Below are the code and all the weights of a small trained network. Each question names an input and a class and asks about switching units off, where a switched-off unit gives its printed mean instead of its output.

import numpy as np


def w(rows, s, z=0):
    codes = np.array(rows[::2]) - 128.0
    scale = np.full(codes.shape[1], s)
    scale[-1] = z or s
    return codes * scale


def f(y):
    return y / 2 * (1 + np.tanh(0.7978845608 * (y + 0.044715 * y**3)))


def log_softmax(a):
    a = a - a.max(-1, keepdims=True)
    return a - np.log(np.exp(a).sum(-1, keepdims=True))


def net(x, mask):
    res = np.array(x, float).reshape(1, 4) / 4 @ E
    y = f(res @ A[0][:, :-1].T + A[0][:, -1])
    res = res + np.where(mask, y, B[0][:, -1]) @ B[0][:, :-1]
    return log_softmax(res[-1] @ U[:, :-1].T + U[:, -1])


A, B = {}, {}
E = w([
[73,165,158,157,154,224,144,109],'x0',
[136,159,164,135,127,90,167,152],'x1',
[52,194,78,57,89,89,130,152],'x2',
[123,109,175,52,136,139,115,9],'x3',
],0.014)
A[0] = w([
[223,83,135,101,211,119,145,140,153],'n1',
[74,160,167,99,198,165,108,108,180],'n2',
[53,203,138,127,126,178,159,113,85],'n3',
[141,111,201,153,244,191,131,136,137],'n4',
[118,115,153,56,96,68,94,89,114],'n5',
[126,121,131,216,160,192,135,189,255],'n6',
[190,58,164,140,152,95,114,129,117],'n7',
],0.011,0.0034)
B[0] = w([
[93,54,105,222,190,124,216,66,199],'n1',
[192,169,151,123,123,66,214,47,208],'n2',
[147,37,104,167,132,58,164,61,226],'n3',
[157,173,213,142,102,182,39,100,227],'n4',
[195,95,196,1,96,109,104,176,223],'n5',
[122,84,89,101,11,185,187,175,253],'n6',
[101,44,128,90,182,88,147,116,201],'n7',
],0.0098,0.012)
U = w([
[51,82,2,155,145,134,230,132,140],'0',
[98,113,187,69,11,175,92,164,117],'1',
[85,108,122,98,200,108,142,42,57],'2',
[130,214,188,135,183,202,73,63,82],'3',
[82,197,26,89,133,88,70,241,253],'4',
],0.0089,0.0033)

Each question gives the input, the list of numbers given to net, and the class t.
The units are the neurons (one row each of A and B). Each row of codes is followed by its name. A weight is (code - 128) times the scale printed after its matrix; where a second scale follows, it is the last column's (A, B and U).
mask holds one flag per neuron, in row order. A switched-off neuron (its flag False) gives its mean, the last column of its row in B, instead of its output. The means were averaged over made-up inputs and are rounded, as every weight is.
A unit's drop is (log p(t) with every unit on - log p(t) with that unit switched off) / (log p(t) with every unit on - log p(t) with every unit switched off).
The circuit of an input: a set's keep is (log p(t) with only the set's units on - log p(t) with every unit switched off) / (log p(t) with every unit on - log p(t) with every unit switched off). Starting from all 7 units, units are removed one at a time, each time the one whose removal leaves the highest keep (on an exact tie, the one counted first), for as long as the keep stays at least 0.8.
units of the circuit, in order: the units of the circuit, biggest drop first
top k neurons: the k neurons with the biggest drops, biggest first
drop of u: that unit's drop, to one decimal
input [2,-6,-7,4], class 3: units of the circuit, in order => n4
input [7,-5,-1,-3], class 1: units of the circuit, in order => n6, n4
input [8,2,5,4], class 2: units of the circuit, in order => n3, n6
input [2,-1,-2,1], class 3: units of the circuit, in order => n5, n4, n3
input [-1,-2,8,-1], class 4: top 3 neurons => n6, n4, n1
input [-8,-8,1,-4], class 4: top 2 neurons => n3, n6
input [-1,0,1,-4], class 4: units of the circuit, in order => n1, n3, n4
input [1,4,7,4], class 2: top 2 neurons => n6, n3
input [6,1,3,0], class 0: top 3 neurons => n5, n3, n4
input [3,4,-6,-8], class 1: top 2 neurons => n4, n6
input [8,-3,-6,-7], class 1: top 2 neurons => n6, n4
input [3,-3,-8,1], class 3: top 2 neurons => n4, n1
input [2,-1,-8,-5], class 1: top 3 neurons => n4, n6, n3
input [-7,-6,-7,0], class 0: units of the circuit, in order => n1
input [3,-8,-4,-3], class 1: units of the circuit, in order => n6, n4
input [5,8,2,2], class 2: top 3 neurons => n3, n6, n2
input [2,-6,-3,1], class 3: units of the circuit, in order => n5, n4
input [1,-7,0,6], class 3: top 3 neurons => n6, n3, n7
input [-4,3,-2,-1], class 0: top 4 neurons => n4, n5, n1, n2
input [5,-5,-8,-4], class 1: units of the circuit, in order => n6
input [2,-2,5,1], class 2: drop of n5 => 0.0
